Known rows, with every way that one mark hangs from another:
Q514(Q598(Q941(Q951(Q301(Q246(Q523 Q871)))))): [ -47   57  320  196   53 -208  -27   56  199  -84   31 -447  144   55
 -150  108  273  298 -285 -139  110 -207 -176  212  211 -150   35 -287
  -35 -127  146 -108  -52  206 -212 -445 -128 -380   74  398  173  393
  171  316  297  184   15  -39  172  239 -438  -63  137 -148  159 -115
  297  209 -208  -72  -63  148   -6  -71  101]
Q514(Q598(Q515(Q301) Q941 Q997)): [  45  -51  229  -34 -102 -363 -126  -84 -285  282  178 -149 -106  191
 -397  117  348  317 -217 -333   22 -144 -168 -102   64 -144  158  101
  114  -56  -72  -21 -120   66   99 -203   33   43  -61  201  -29  290
   34   72  105  291  -86  -46  144  292 -440 -161  101 -433  121 -338
 -165   42   37 -181  165  286   58  167 -111]
Q951(Q301(Q246 Q327(Q898) Q515(Q598) Q941)): [ 123 -151  109  153 -165  -74 -184  107  278   70  -53 -214  200   76
   64   64   79  206  -70   50 -119    4 -338 -240  182  -30 -433  131
 -405  -10 -260   53    2  -24 -195 -122   10 -298  475  128  -38  412
   -8  271  329   68 -184    7  -62  236 -278  -41 -487 -343  -13  241
   89  167  -27   90 -223  415  -19 -115  423]
Q598(Q515(Q301(Q246)) Q898 Q941(Q951)): [-204  -80  369   69  112 -313 -262 -160  -46   35  300 -159 -245  307
 -256  129  237  412 -226 -333  107 -253 -312  136  344 -211   38   61
  -66 -199  194  -47  -57   58  -23 -262   70 -133  186   71  -35  577
   67  317  130  105 -131  -35   78  413 -603 -166   83 -362  263 -263
  139  398 -122 -202  267  265 -143  -94  198]
Q183(Q871(Q246(Q523) Q301(Q515 Q941 Q951))): [   4   25  312  509 -166  -17  245   61  231  -59   18 -145  118   79
 -153   19   44   52 -329 -144  -60 -282 -282  364  256   14 -128  131
 -230  -23  -46 -148  285    0 -216 -204  276 -247  173  131  -24  626
  118  -41  -79   22  -71  -46  -97  294 -599  169  183 -303  330  170
 -101  323  -32    7 -252   12 -277   82   35]
Q183(Q523 Q871(Q246 Q301(Q327(Q898(Q345))))): [-127 -113   69  259 -128   16  285 -355   82 -261   66 -159   27   29
   38   10   88 -190  -44 -110  -92   83   74  151  125  103 -262  114
   48  104   26  -45  153 -233  197 -171 -108 -180  384 -107  -77   -4
   60  144 -226 -126  104  270 -225   24 -230  331  -39 -231  -44  383
  -73  -33  -31  -38 -264   74 -138   99   77]
Q514(Q598(Q515(Q301) Q898(Q345 Q941)) Q997): [ 135  -19  335  -41 -113 -252 -259 -405 -153  191  196 -267 -111  147
 -499  123  115   32  -31 -103  -75  -82 -335  -71  206 -251 -326  178
  -57  177 -135   33 -392   62  -25  -83 -202  -23   93  -10    6  261
   -1  100  141  110  -93  147  295  489 -601  -78  184 -416  -10 -250
 -137   65  167  -19   78  344  -57  -69   18]
Q327(Q898(Q514(Q598(Q515(Q301) Q941)) Q871)): [  46 -241  121 -116  118 -456 -242 -521 -167    1  225 -203  -64  275
 -300 -150  369  121  -93 -378   79   90 -277  -89    5   32 -272    0
   19  139  -75  179 -264   21  -93  -43  -17   -4   57   62  -44  214
  160  226  426   90  167   63  381  379 -465   66   72 -381    4   -6
  -18  -68  193 -234  103  336  351  132   59]
Q246(Q523 Q871(Q301)): [   6   61  -10  247   10  128  237   32  167 -207  112  -69  150  -92
  -35  -20   -2  119 -190 -166  186  -25  -91  184  -26   33  143 -124
 -104  -20  -32  -91  132   94 -179 -168   57  -83  128  161  118   79
  235   26 -100   -8  -59  -30   27   40 -334   17  161 -110  128   -8
  166  141  -75  152 -309 -127 -107   36  -87]
Q523(Q327(Q898(Q871(Q183)))): [ -64    8  -68  -33   34 -180  135 -439  158   14  -31  162   14  262
  -57 -256  175  -70   70 -118   18  163  -15  -13    3  -30 -247   23
  -93   14  109  129  -51 -183  182   45   71 -161  219  -92  -63 -157
  -39   20   63 -256  225  119  105   43 -193   41   83  -55 -178  185
   23  -26  114  158 -209   30  -10   77  150]
Q301(Q327(Q898) Q941): [ 108 -169    5  -27 -203  -78  -30   54  111   66   26   75   12   69
  -63  -97   64  134  -25  -28 -170  -12  -56 -107  101   86 -363   62
 -228   91 -282   55   -7  -16  -23  -22  -42 -166  342  -40 -124  100
   -1  100  -34 -143  -15   -2   59    8    4   68 -289  -98   92  150
   -2  -59 -152  142 -138   13  109   48  194]
Q514(Q598(Q515) Q997): [ 184   83  232   -9 -256 -226   18 -128   11  385   10 -133  -69  106
 -344  141  267  -20 -159  -72   89 -146 -188  -47   -9  -25   20   96
  -20  119  -58  -70 -194   65  -76 -104  -89   50  -32  129   56  210
 -125  -93    2  195  -72  -44  288  159 -115  -50  103 -184    4 -165
 -178   25   97   -4   33  149  108  -17  -28]
Q327(Q898(Q345(Q514(Q598)) Q871 Q941)): [  40  -59  192 -230   45 -202  -95 -550 -104 -139   48 -284  -36   30
 -132 -174   40 -283  202 -101 -225  104 -144  -20   82  -94 -536 -126
   63  147 -122  196 -142 -147  -36  144 -220  -65    0 -127  -56  -62
  128  152  393  -44  224  181  307  329 -118  245  225 -251 -176  164
 -104 -375  296  -51   23  229  433  213  138]
Q898(Q514(Q598(Q515)) Q871 Q941(Q951(Q301))): [  61 -141  282  -60  282 -436 -382 -567    5   29   14 -366    7  288
 -356 -342  204  113  -96   33 -107  -49 -248  166   56 -202 -293  -51
  -86  135  158    8 -277  135 -143 -202 -125 -210   11  323  213  142
  -13  208  615   58  213  107  344  303 -398  198  394 -254  -34  -52
  132  146  265 -104  115  281  105  313  139]
Q327(Q898(Q345 Q871)): [  68 -110  -37  -19  168  -22  -41 -423  -26 -237    3 -125  -54   99
  -36 -138   33  -39  191 -143 -117  221  -41    1  -11  -66 -362  -93
  -68  199  -28   88 -177 -162  137  131  -29  -22  193  -83 -132 -127
  101  111  115 -200  171  339  120  135 -240   94  130   36 -128  213
   -4 -200  139   34  -83  118  299  -23   49]
Q523(Q327(Q898(Q345 Q871(Q301(Q951)) Q941))): [  33   33   39  101   95 -239 -134 -614  149 -175   11  -93   -9  105
 -130 -418   51   13  109  -24 -205  162  -43  143   94 -164 -548  199
 -140  104   57   33   26  -75  338  129   -6 -113  251  -62 -136  -47
  109   -7   35 -349  231  354  120  324 -541  227  258 -169  -82  171
  192   77  275  100 -150  100  -17   41  134]
Q941(Q951(Q301(Q246) Q514(Q898))): [  -2 -192  159  -81  152  -71  -72 -102  168  -27  -12 -185  200  106
  100   15  261  243  -62   61   80 -157 -121   84  132 -236 -188   12
  -34 -228  275 -140 -160   90 -150 -268  -84 -259  253  289  122  197
  -41  395  261  -18   42   65  102  211  -92  -41  -12  -40   18   82
  372  156 -228   68  166  410 -211  -50  376]
Q997(Q514(Q598(Q898))): [ -45 -170  223 -110   -1 -213   -9  109  -62   18   96   19  -36  141
  -82  196  130  -77 -110 -123  190  -76   99   98 -107 -123 -177   -8
  -27   69  -94  -12 -180   12 -132   -1 -199  117  118   22  130   32
 -129  242  127  179   74  -74  202  279 -117   34   14  -80  -90 -256
    3  -31  -79  -69    0  240   47  -84   95]
Q997(Q514(Q598(Q941) Q898(Q871(Q246 Q301)))): [-158 -186  233   43   32 -431  231 -263   37  -75  211 -234   31  187
 -237  -34  217    4  -19 -259   53  169   38  312   34  -41   18  148
  186   13 -145 -164   11   86  -60  -14    7   -9  -74   65  344   68
   13  193    4  173   64  -59  415  432 -439  239  234 -374  199 -246
   57  -71   88 -190  -42  250   81   60   48]
Q598(Q515(Q301(Q327)) Q898(Q345 Q514(Q997))): [ 172 -169   12  135  -18  -42 -321 -480  -90  103  338  121 -243  156
 -403   -8  278  178 -278  -24   18   12 -412   74   51 -108 -507  299
 -283  195  -36  130 -331   30  -72 -198 -119   52  483  147   -5  147
    3  109  -38  -52   84  359   10  366 -671  -32  -77 -318  -11  -39
  -80  188  141   81   55  210 -165 -119  126]
Q301(Q515(Q598) Q941(Q951)): [ -13 -128  209  180  -99  -96 -275  123  175  135  -80 -181 -125  183
  -93   10  135  106 -155 -223  -86 -103 -258 -106  144  -17 -144   94
 -189  129 -128  -28  -62   92 -137 -139  147 -108  163  184  135  448
   19   36  202   87  -97  -60  -28  203 -142   30  -38 -253  150   -2
 -121  252   42   17   -6  174  -21   90   91]
Q246(Q523(Q327) Q871(Q183 Q301)): [ -94  165  -43  308  -72   52  344 -123  280  -65   90  197   98   61
  -78 -144  132   67 -274 -155  223    9 -112  176   -1  -19   66   36
 -136 -122   89  -35  197   75  -46 -256  102 -218  212  119  155  -37
  109  -50 -202 -135   96   13  -89   28 -441  -20  206 -199  -16   23
  141  274    4  253 -400 -197 -402  147  -22]
Q246(Q523(Q301(Q941) Q327) Q871(Q183)): [ 158   98  -19  268 -112   16  190   14  347   61  154  267   54   31
  -86 -246  122  128 -355 -181   10  -64 -206  172   94 -107 -154   -3
 -279 -113  -43   -7  159  184 -152 -312  143 -338  177  237  226  154
  153   73   32 -213  104   23    4   39 -590  -65  221 -151   85   48
  113  307   10  219 -432 -151 -237  184   49]
Q523(Q301(Q327(Q898) Q515(Q598) Q941(Q951))): [ 155 -230   79  215 -241 -212 -261    7  356   52   36  -83 -100  172
   -7 -208  214  222 -251 -188  -62 -127 -242  -51  139   26 -371  154
 -294  127 -221  -73   31   89  -63 -205  -12 -102  448  230   45  325
   -1  187  137 -163 -126   65   -1  231 -273  136 -199 -301  127  161
   16  259  -14  136 -285  172  -20   88  357]
Q871(Q183(Q327) Q301): [ -83   69   81  111  -99   48  129 -262   75   64   36   95  120  221
   48 -109    9 -217  -36    9  271  -24   -7   64  165  151  108  129
  114  -46  -43   18  126   71    1 -110   37 -247  124   79  -50 -151
  131   10 -260 -101    3   24  -58 -119 -121  136   75 -151   81 -102
  -16  186  -18   78  -37   60 -460  282   45]
Q951(Q301(Q246 Q515(Q598(Q898)))): [ -11  -79  244  146  125  -79 -124   42  148  -31  -21 -283  148   63
   42  270    3   79  -62  -20  129  -41 -298  -36   58 -215 -137   58
 -223  -69   22   65  -40 -130 -162 -108  -27  -89  250   38   52  401
  -18  296  349  225 -154  -17  -33  393 -412 -161 -174 -293 -130   33
  116  269   20  -50 -100  457 -164 -236  255]
Q345(Q898(Q514(Q997) Q871(Q183))): [   2   54   13  -59   51   -4    5 -587  157  201   39    6   68  109
 -101  -71  220 -311   63   31  104   13 -309   71   34   52 -250   40
  -29  123  116  158 -130  -18 -136   18   25 -275   48  181   68   -8
   52 -147  125 -164  195  -13  157  107 -209  125   63 -117  -59   15
 -151 -142  141  223   70   28  -20  -11   52]
Q301(Q246(Q871(Q183)) Q515 Q941 Q951): [ -10  246  263  246 -184  125  -24   -8  337  171  -53  -16   60  143
  -72    0  -30  187 -301  -47  -11 -202 -455  108  373   31 -141   76
 -321 -179 -131   12  182  162 -200  -58  323 -437  208  151  -84  618
  180  -67  130   64 -109  -66   -8  172 -559 -154  -10 -230  219  194
 -118  328   50  229   -5   34 -106  -11  264]
Q898(Q345 Q514(Q997) Q871(Q183 Q301)): [  32   68   13  143  191    9   36 -796  145   40   62  -26   75  251
 -153 -290  198 -137   -1  -38  -11  183 -405  107    7   65 -318  214
  -53  258   64  123 -140   72  -76   34  129 -169   77  282   25 -173
   61 -141  -85 -211  120  342   84  106 -627  186  270 -147  -78  -24
 -126   -6  334  183   43   67 -140  152  -68]
Q246(Q523 Q871(Q183)): [ -41  112  -46  163  -33  222  237  -31  109 -126   16   31   62   78
 -126   15   40   63 -210 -159  146  -41 -156  134  115   11   88 -232
 -100  -40   22   25    0   98 -181 -128   51 -256  161   59   44   68
  168  -35    2  -59   56  -18   -3  -44 -292  -41  166  -24  -15   46
    8   56  -61  217 -278 -163 -181   41  -77]
Q514(Q898(Q871(Q246)) Q997): [  75  -19   65   20    5 -119  198 -435  176  100   55 -223   89   58
 -310   23  118  -62  114   15  -80  169 -102  228  109  -15  -26  100
   -8  113  -16  -55 -194  -79    0   12   72  -85   12   38  203  129
   -7  -50  -35  -14   14   22  413  193 -273   82  125 -122  165   34
  -55 -137   60  135 -102   76   99 -210   45]
Q997(Q514(Q898(Q871 Q941(Q951(Q301(Q246)))))): [ -73  -83  171 -157  268 -225 -342 -261  193 -149   90 -358  173  176
  -47 -143   70  187  111  141 -175    5  -72  248  304 -283 -280  -54
 -100  -92  161 -210 -293  160 -203  -51  -30 -325  155  364  333  149
   57  365  455  -91   57   58  341  267 -478   64  130 -112  103  -90
  437  124  -12   44   38  361   42  -90  425]
Q301(Q515 Q941 Q951): [ 138   10  192  135 -185  -27 -120  138  147  186  -83   20  -29   67
  -88    3   20  151 -192  -19 -118 -211 -257   61  160  -24 -273  136
 -235    8 -175  -17   76   72  -96    2  241  -88  116   90  -94  488
   74  -77   30   46  -45  -32    9  179 -299  -20  -67 -132  178   98
  -94  256   18   42   39   75  -15   44  106]
Q515(Q301(Q246 Q951) Q598(Q898(Q871 Q941))): [-117  -20  168   79  191 -164 -410 -254   61 -155   92 -477  170  158
 -188   78  -83    5  102  -57   15   30 -187  -35  389 -193 -264   19
 -119 -115   29  140  -72  -57   20  109  -53 -299  331   38 -101  511
  236  239  603   32 -126  -20  129  509 -578  -47  -34 -244   86   47
   84  167  178  -15   80  430  -56 -310  281]
Q871(Q301(Q246 Q327)): [-104   95   66  214 -102  -60   44  -10  260  -23   92  -22  138   -9
   50  -52   12   94  -87  180   41  -47  -74   91  120   97  -27  207
  -60 -224  -67 -100  297   43  -28 -122  -45 -139  276   99  -37   49
   -1   73 -142  -59 -222   39 -167   55 -224  -28 -200 -191  138  115
  122  183   -2   66  -17   11 -176   -9  298]
Q951(Q301(Q246 Q515)): [  52   83  149  120   60  -16  -55    8  197   26  -40 -134  206  -25
  134   66  -36  155  -59  213  -10  -99 -274   48   94 -120  -95   51
 -174 -165   55  -49   45   -3 -194 -126  138 -116   59  175   43  255
  -21  170  204  129 -153   42  -77  138 -350 -149 -142 -170  -20  107
  162  249   30  -33  -28  257 -118  -85  268]
Q246(Q523(Q301) Q871(Q183(Q327))): [ 157  108  -79  228  -72  201  122 -122  182 -115  160   93   89   70
  -37 -154   28  -99 -293  -69  292  -99  -43  297  196   49   97 -206
  -49  -57  -29   26   39  187 -187 -285  -12 -314  225  239  107  -33
  348  130   -8 -188  100   92   65 -112 -436   46  225  -28  119   13
  120  234  -64  165 -393  -45 -310  153   36]
Q951(Q301(Q246 Q327 Q941) Q514(Q898 Q997)): [ 295 -169   90  -30 -149  -30  -29   76  260  320   61  -76  294   15
 -136   37  274  239 -121  233 -185 -123 -290  -38  196 -147 -430  193
 -253 -114  -89  -26 -187  110 -296 -249  -53 -368  427  374  131  265
  -10  274  108  -20 -120   23  204  168 -241 -111 -317 -123  159   88
  199  115 -227  238    4  461 -140 -131  377]
Q515(Q598(Q898 Q997(Q514))): [ -29 -205   49  -52  156  -47 -129   95 -173   36  108  -17  -86  207
 -145  234  204   85 -136 -298   99   13   43   21 -127 -225  -17   34
 -153  164  -12   48 -243  -64   -6   37  -48  143  268  177  110   78
  -78  156  189  176   34  -25   64  280 -273   -5    0 -146 -113 -405
  -29  -69  -51   48  -56  360  -30 -184  -65]
Q301(Q246 Q515 Q951): [   4  181  186  186  -95  -15 -133   27  226   63  -87  -86   30   23
   24   87   28  104 -177  132   25 -223 -238  163  213  -11 -150  109
 -151 -172   22  -46  132   42  -73   13  158  -64  154   56 -156  477
   27  -35  114   60 -114   41  -66  208 -352 -112 -122 -116   81  199
   37  251   61   -7  104  112  -48 -177  284]
Q301(Q246(Q523) Q327): [ -14   75   -7  216 -101   44    1  201  207  -94   33  -28   90  -23
 -103   98  104   99 -169  176  -25 -150  -81  172  204   21 -161  -66
 -150 -179  -49  -20   99   50 -180 -163 -109 -174  403   52  -52  190
   44   90   65  -96 -112   76 -142   24 -274 -115 -226  -46   83  211
  167   85 -114   42 -121  -34  -70 -139  250]

Rows:
[ 199 -113   31 -132  -94  117   12 -392  -12  -87  187   63  -40  -79
  292   24  137 -398  -61 -117  120  -48   -1   96   82   -4 -426 -103
  128   77   12  167  -12 -110  -24 -157  -86  -38  188   59  -51   -6
  317  346   54 -119  294  259   -2  -72  -95  330  -26 -141 -139  180
   85  -32   36 -167  -45  269   33  253  122]  Q183(Q327(Q898(Q345(Q514))) Q523(Q301))
[ 149   79  218   13   -1    9 -247 -461   83  136   49 -202  -89   30
 -115 -143  109   91 -106  161 -277 -163 -503  160  204 -272 -420   66
 -176  142  184    6 -216   52 -215 -181   68  -84  -44  378  180  170
   13   32   92   23   55  200   64  270 -386  208  209 -304  -18 -130
   40  171  190  105   50  256 -182  108  127]  Q898(Q345(Q514(Q997)) Q941(Q951(Q301(Q515))))
[ -35   30  167  162  140   -5  -28    8  230 -130  -54 -234  222   77
   77  109  157  239 -111  113   81 -222 -165  179  189 -192 -118 -161
 -162 -151  272 -152  -37  107 -214 -331  -11 -321  192  345   36  318
  -14  282  222  -22  -37   49  -83   82 -306   -7    0   13   44   -4
  363  223 -200   15   -6  111 -256 -102  218]  Q941(Q951(Q301(Q246(Q523))))
[   2  -63  433   33  -50 -373 -149 -267  -11  181   51 -294 -278  233
 -432  137  394   63 -135 -269  -43 -169 -179  150  108 -162 -246   41
   82  265   37   10 -330   39  110 -189 -226  -23   40  109   13  191
  -34   73 -140   60   86  173  301  390 -390   28  219 -164   74 -337
 -106   36 -100  -73  175  190   40 -110  -90]  Q514(Q598(Q898(Q345) Q941(Q951)) Q997)
[  54 -143  112 -241  193 -359 -236 -514   28  -88  -41 -315  139  143
 -201 -313  104 -179  146  -17 -160  107  -80   -1   -5   83 -433  -79
   -4  264 -155  233 -275   10 -120  169 -179 -105    4  -65  -19  -48
   87   70  548  -99  191   47  468  210 -179  191   88 -183 -124  152
   46 -324  192  -19  -14  170  423  127  113]  Q327(Q898(Q514(Q598) Q871 Q941))
[ 117 -149   60  -43  -14  -27 -201   73 -216  256  286  177  -74  233
 -182   60  196  404 -241 -242  -66  -93 -201  -71   85 -216  -72  178
 -287    1 -118  -95 -185  177 -175 -122  311  -11  161  425  130  325
   -5  168  161  191  -99  -43    4  186 -514  -75    6 -309  193 -415
  -64  129   21   33  106  324  -33  120   12]  Q598(Q515(Q301(Q941)) Q997(Q514))
[-112   16  141   75  -59  -37  160   14   79  -49   10 -193  159  -50
  116  121   66 -266  -53 -158   65 -107   87   19   32  107   90  -20
  211  -20  131  -87  122 -138   -2 -141   11 -109   42  133   47   92
  199   68 -102   17   -2  -48 -106 -129  -91   84   67  -94   16  165
  -37  149  -72 -108 -110   78  -44  205  -86]  Q183(Q523 Q871(Q301))
[ -56  -15   81   90   83    9    0 -575  168   28  -41    3  193  310
    2 -133  189 -359 -131    0  300  -36  -62  238  171  183 -242   33
  119   67  107  188   55   30  -20  -75  166 -348  298  253  -83  114
  346   45   56 -115  294  128    7 -144 -391  331   77  -86   25  176
   22  265  122  -27  108  164 -311  358   37]  Q898(Q514 Q871(Q183(Q327 Q523) Q301(Q951)))
[ 207   19    1  227  -34  -22   65  114  221  -91   59   31   32  -60
    2  -54   67  108 -260  -21   43 -214 -211  260    6  -69  -92  -57
 -115  -45  -60  -87   96   90 -247 -148  116  118   67  129   75  204
   96   64   48  -95 -116   87  -16  121 -523  -46   84 -120   32   91
  137  251   26  -18 -310    4  -90   51   76]  Q246(Q523(Q301(Q515)))
[ -55   -5   99  164    5  -84 -159  -50  246  -15    3 -124  116   84
   64  -46  114  277 -120  286   -5 -129  -81  123  200 -109 -153   40
 -155 -208  192 -137   62   65  -19 -330 -120 -310  349  355   44  121
 -103  268   95  -45  -61  110 -173   49 -147   12 -178  -38   81   90
  252  278 -130   90   40  117 -258  -57  405]  Q941(Q951(Q301(Q246 Q327)))
[  95   64  198  -44 -188 -308   -4  -24    5  331   11 -232  -33   67
 -305   93  289  -27  -92 -113  -47  -97 -122  -38   51   37   22   44
  142  144  -85   36 -168   98  -29  -56  -93  -12 -188  131   52  121
   -6 -100  -75  161  -53  -88  328  138 -125  -11   12 -143   87 -280
 -130  -70  -26  -90   67  137  135  -81 -148]  Q514(Q598(Q941) Q997)
[  -8 -243   50  160  -21 -105  155 -391  198  -30  152   97  123  132
  -24 -281   93  123 -110   11 -102  112 -219  118   37  192 -382  324
 -290  161 -250   87  180   68 -124  -96   72 -211  277  -26  -20  121
  -80   83  -47 -100   43   16   20  140 -237  369 -205 -370  155  104
   52  -60   -4  102  -97  -21 -158  137  184]  Q871(Q246 Q301(Q327(Q898(Q514)) Q941))
[ 212  -83  -15  141 -177  -90  -65  130  207  102  161  135    8  -37
  -30 -220    4  144 -171   75 -168  -73  -80   59   93   -4 -227  146
 -160  -60 -225  -56  198  133  -55 -169  -22 -139  209  211   64   70
   37  132  -29 -152 -105   52  -41   21 -250   34  -93  -96  192   74
   16  193   -2   66 -159  -16  -36  162  197]  Q523(Q301(Q327 Q941))
[  -9  -76  178  117   80 -215 -145  -31   67   39  -12 -157 -101  155
  -75  -94  176  366 -197  -76  -83 -164 -237  162  109 -167  -12  -26
  -53    0  162  -78  -56   70  -51 -244  149  -60  -43  276  116  218
    8  134   10   83    1   37   22  171 -338   37   92 -170  108 -154
  155  360  -83 -112   -1  192 -171   95   38]  Q598(Q941(Q951(Q301(Q515))))
[ -73 -184  149  168 -111  -74 -275  163  127   32  196 -140  115   90
  -93  222   27  108  -63  -78   18    7 -206 -241  287  -50 -306  202
 -252 -134 -245  109   25   -7 -123 -159 -101 -302  526   70  -17  463
   92  338  286   93 -247  -76 -129  347 -342 -169 -443 -349  172   56
  -26  203  -62   44   12  334 -155 -188  352]  Q515(Q301(Q246 Q327 Q941) Q598(Q898))
[  40  -87   50  217  -85  -96 -153  -10  210   19  -43  -17  -25   99
  -37 -128  109  316 -234  213  -19 -152 -137  161   66 -102 -189   52
 -189  -53   89 -130    6   21  -41 -327  -12  -70  331  329  111   83
  -95  149  -35  -11  -33  130 -165   90 -196   44 -120 -121   54  116
  125  390  -75  111 -134   88 -276   96  299]  Q941(Q951(Q301(Q327 Q515)))
[ -44  -67  315  194  -98 -105 -188  -40  128   63   99 -154   38  189
  -16 -174  101 -190 -115 -150   32 -212   69  132  269  143    2   90
   29   49    4 -107   19   50  -68 -339    7 -372  201  376   86  141
  266  152 -130 -129   46    2    6  -30  -98  152  192 -135  412  -37
  -50  314 -187   21  -20  107 -152  336  103]  Q183(Q327 Q871(Q301(Q941(Q951))))
[ -37  -76    9  208 -187    2 -316  176  149   71  134 -152  155   32
   -3  106   34   94  -53   15  -64   61 -201 -329  322   47 -243  220
 -202 -161 -246   50   67  109 -139 -157  -28 -347  412  202   20  383
   97  230  298   69 -266  -54 -218  187 -218 -115 -471 -306  194  119
  -48  158   45   36   26  277 -106 -118  333]  Q515(Q301(Q246 Q327 Q941) Q598)
[ -79    5   64  274   28   62  236    8    0 -207   52 -161   50   14
 -141   74   48 -125 -128  -84  -48  -77   17  286  149   -3   68 -122
  -25   -3  140  -52   41 -107 -130 -186  -21 -163   76  -30   57  167
   31   33   57  -14   79    6  -63   83 -194  111  200  -47  103  146
  -52  -36  -66  -53 -264  -52 -102  -73  -62]  Q183(Q871(Q246(Q523)))
[ 239  -52 -121  114  200 -272   85 -802  325   83  191   91   73  112
  -98 -449  298  -58  -90   40  -59  220 -172  307 -127   -9 -369  247
 -257  238  167  143 -104  -35    6  -79  127   -5   65  199  193  -41
 -108   52  187 -238  240  208  322  213 -509  288  133 -159  -27   76
  147  -51  271  112 -263   73   37 -164  136]  Q523(Q301 Q327(Q898(Q514(Q997) Q871(Q246))))
[  43  -60  231   -9  128 -455 -264 -450  110  231   28 -330  -86  282
 -405 -201  481   -8 -144 -150  -65  -53 -217  181   31   65 -186  -17
   81  290  107  102 -330  134 -106 -139  -46  -82  -93  408  171  135
   59  -24  214   27  168   60  449  215 -327  152  210 -119  157 -189
  -63  -19  101  -70  204  143  290   47  -57]  Q898(Q514(Q598(Q941(Q951)) Q997) Q871)
[ 234 -155  132 -115 -155  -92   10 -193   -6  194  -35 -159   18   25
 -250  113  371 -128  -33  -61  -14  -25 -110  -63  -40 -104 -381  137
  115  151  -99  -14 -400   75  -63  -70 -259   40  144   96   88  -33
  -32   68   -1   18  112  224  313  303  -88  -40   69  -99 -112   40
  -87 -198  -11   90   95  374   77  -66   52]  Q951(Q514(Q598 Q898(Q345) Q997))
